Below is a small trained network, with its code and all its weights. Each question gives an input and a target symbol and asks what happens when units are switched off, that is, made to give their printed mean instead of their output.

import numpy as np


def w(rows, s, z=0):
    codes = np.array(rows[::2]) - 128.0
    scale = np.full(codes.shape[1], s)
    scale[-1] = z or s
    return codes * scale


def norm(h):
    return h / np.sqrt((h * h).mean(-1, keepdims=True) + 1e-5)


def f(y):
    return np.maximum(y, 0)


def softmax(a):
    e = np.exp(a - a.max(-1, keepdims=True))
    return e / e.sum(-1, keepdims=True)


def log_softmax(a):
    a = a - a.max(-1, keepdims=True)
    return a - np.log(np.exp(a).sum(-1, keepdims=True))


def net(x, mask):
    ids = ['αβγεζηλμξστψ'.index(c) for c in x.split()]
    T = len(ids)
    res = E[ids] + P[:T]
    r = norm(res)
    for j in range(2):
        rows = slice(2 * j, 2 * j + 2)
        q, k, v = (r @ M[0][rows].T for M in (Q, K, V))
        z = softmax(np.where(np.tri(T) > 0, q @ k.T / 2**0.5, -1e9)) @ v
        o = O[0][rows]
        res = res + np.where(mask[j], z, o[:, -1]) @ o[:, :-1]
    y = f(norm(res) @ A[0][:, :-1].T + A[0][:, -1])
    res = res + np.where(mask[2:6], y, B[0][:, -1]) @ B[0][:, :-1]
    return log_softmax(norm(res)[-1] @ U[:, :-1].T + U[:, -1])


Q, K, V, O, A, B = {}, {}, {}, {}, {}, {}
E = w([
[96,162,179,149,101,95],'α',
[122,11,99,151,198,161],'β',
[97,52,49,76,206,110],'γ',
[60,205,25,111,143,121],'ε',
[127,150,92,143,166,151],'ζ',
[216,79,122,66,159,107],'η',
[128,26,242,154,128,115],'λ',
[217,114,120,160,83,170],'μ',
[153,199,125,106,83,94],'ξ',
[2,96,158,131,211,116],'σ',
[97,129,153,44,149,13],'τ',
[70,104,131,241,102,190],'ψ',
],0.0071)
P = w([
[162,142,126,213,148,48],'0',
[167,210,170,138,202,179],'1',
[51,23,65,164,38,137],'2',
[148,192,176,93,158,214],'3',
[46,40,73,135,33,121],'4',
[115,142,177,31,110,254],'5',
[54,54,105,148,45,130],'6',
],0.0061)
Q[0] = w([
[100,149,184,90,164,191],'head 1',
[189,219,225,31,228,222],'head 1',
[130,135,124,97,154,153],'head 2',
[40,8,59,168,48,2],'head 2',
],0.037)
K[0] = w([
[111,102,121,90,115,190],'head 1',
[113,122,175,1,98,233],'head 1',
[137,124,109,96,131,169],'head 2',
[173,133,106,239,178,9],'head 2',
],0.032)
V[0] = w([
[90,135,2,150,159,183],'head 1',
[75,198,148,205,47,168],'head 1',
[168,44,195,229,118,213],'head 2',
[245,154,81,105,71,140],'head 2',
],0.024)
O[0] = w([
[133,147,81,142,13,251,34],'head 1',
[77,120,160,108,2,77,17],'head 1',
[37,16,86,224,130,79,4],'head 2',
[241,153,136,214,108,107,123],'head 2',
],0.013,0.002)
A[0] = w([
[105,97,49,220,153,90,67],'neuron 1',
[207,212,160,143,118,83,73],'neuron 2',
[88,96,149,182,75,5,46],'neuron 3',
[144,132,90,211,11,185,5],'neuron 4',
],0.023,0.0022)
B[0] = w([
[168,101,167,126,59,175,184],'neuron 1',
[82,55,186,129,78,108,216],'neuron 2',
[136,251,115,147,152,166,181],'neuron 3',
[161,102,60,103,175,32,251],'neuron 4',
],0.023,0.02)
U = w([
[87,254,141,130,133,105,118],'α',
[114,38,109,172,106,202,176],'β',
[162,156,106,121,160,239,218],'γ',
[158,171,112,47,44,158,39],'ε',
[159,102,59,107,151,68,186],'ζ',
[198,76,178,190,200,150,62],'η',
[53,109,155,206,202,102,108],'λ',
[186,177,128,215,95,142,175],'μ',
[123,92,209,129,57,89,181],'ξ',
[21,96,112,56,140,159,116],'σ',
[150,136,200,44,222,119,2],'τ',
[43,160,81,170,39,117,64],'ψ',
],0.012,0.0035)

Each question gives the input, a string of symbols that net reads in full, and the target symbol t.
The units are the heads (2 rows each of Q, K, V and O) and the neurons (one row each of A and B). Each row of codes is followed by its name. A weight is (code - 128) times the scale printed after its matrix; where a second scale follows, it is the last column's (O, A, B and U).
mask holds one flag per unit, heads first, then neurons. A switched-off unit (its flag False) gives its mean, the last column of its rows in O or B, instead of its output. The means were averaged over made-up inputs and are rounded, as every weight is.
A unit's drop is (log p(t) with every unit on - log p(t) with that unit switched off) / (log p(t) with every unit on - log p(t) with every unit switched off).
The circuit of an input: a set's keep is (log p(t) with only the set's units on - log p(t) with every unit switched off) / (log p(t) with every unit on - log p(t) with every unit switched off). Starting from all 6 units, units are removed one at a time, each time the one whose removal leaves the highest keep (on an exact tie, the one counted first), for as long as the keep stays at least 0.8.
circuit, biggest first: the units of the circuit, biggest drop first
most important unit: the unit with the biggest drop
top k neurons: the k neurons with the biggest drops, biggest first
which heads matter: for each layer, one digit per head in row order, 1 if its drop is at least 0.15 and else 0, layers parted by /
drop when u is switched off: that unit's drop, to one decimal
input σ ε ζ ζ γ, target σ: which heads matter -> 01
input σ α τ ζ ζ μ, target μ: top 2 neurons -> neuron 3; neuron 1
input τ τ β τ ζ ζ α, target τ: circuit, biggest first -> head 1; head 2
input λ β ψ, target λ: which heads matter -> 11
input ψ α ζ, target ψ: which heads matter -> 11
input ξ ζ ξ ζ η, target ξ: which heads matter -> 01
input σ σ τ ξ ζ, target σ: circuit, biggest first -> head 2
input γ ζ ζ γ ζ α ε, target γ: which heads matter -> 10
input β ζ ε, target β: circuit, biggest first -> head 2; neuron 1
input β λ ζ α ξ ξ, target ξ: circuit, biggest first -> head 2; neuron 2
input ε ξ ψ, target ε: which heads matter -> 11
input ξ γ σ τ λ, target ξ: circuit, biggest first -> head 2; neuron 2
input α γ μ, target α: circuit, biggest first -> head 1; neuron 3
input μ σ τ ζ β, target μ: circuit, biggest first -> head 2; neuron 3
input γ ζ ζ ζ α, target γ: circuit, biggest first -> head 1
input ξ α τ η, target η: circuit, biggest first -> head 1; head 2
input σ ζ ε ζ α, target σ: drop when head 2 is switched off -> 1.1
input ζ σ τ γ, target γ: drop when head 1 is switched off -> 0.4
input ξ ζ ζ ε τ, target ξ: drop when neuron 4 is switched off -> 0.1
input ε τ γ, target ε: drop when head 1 is switched off -> 0.2
input α τ σ, target α: most important unit -> head 1
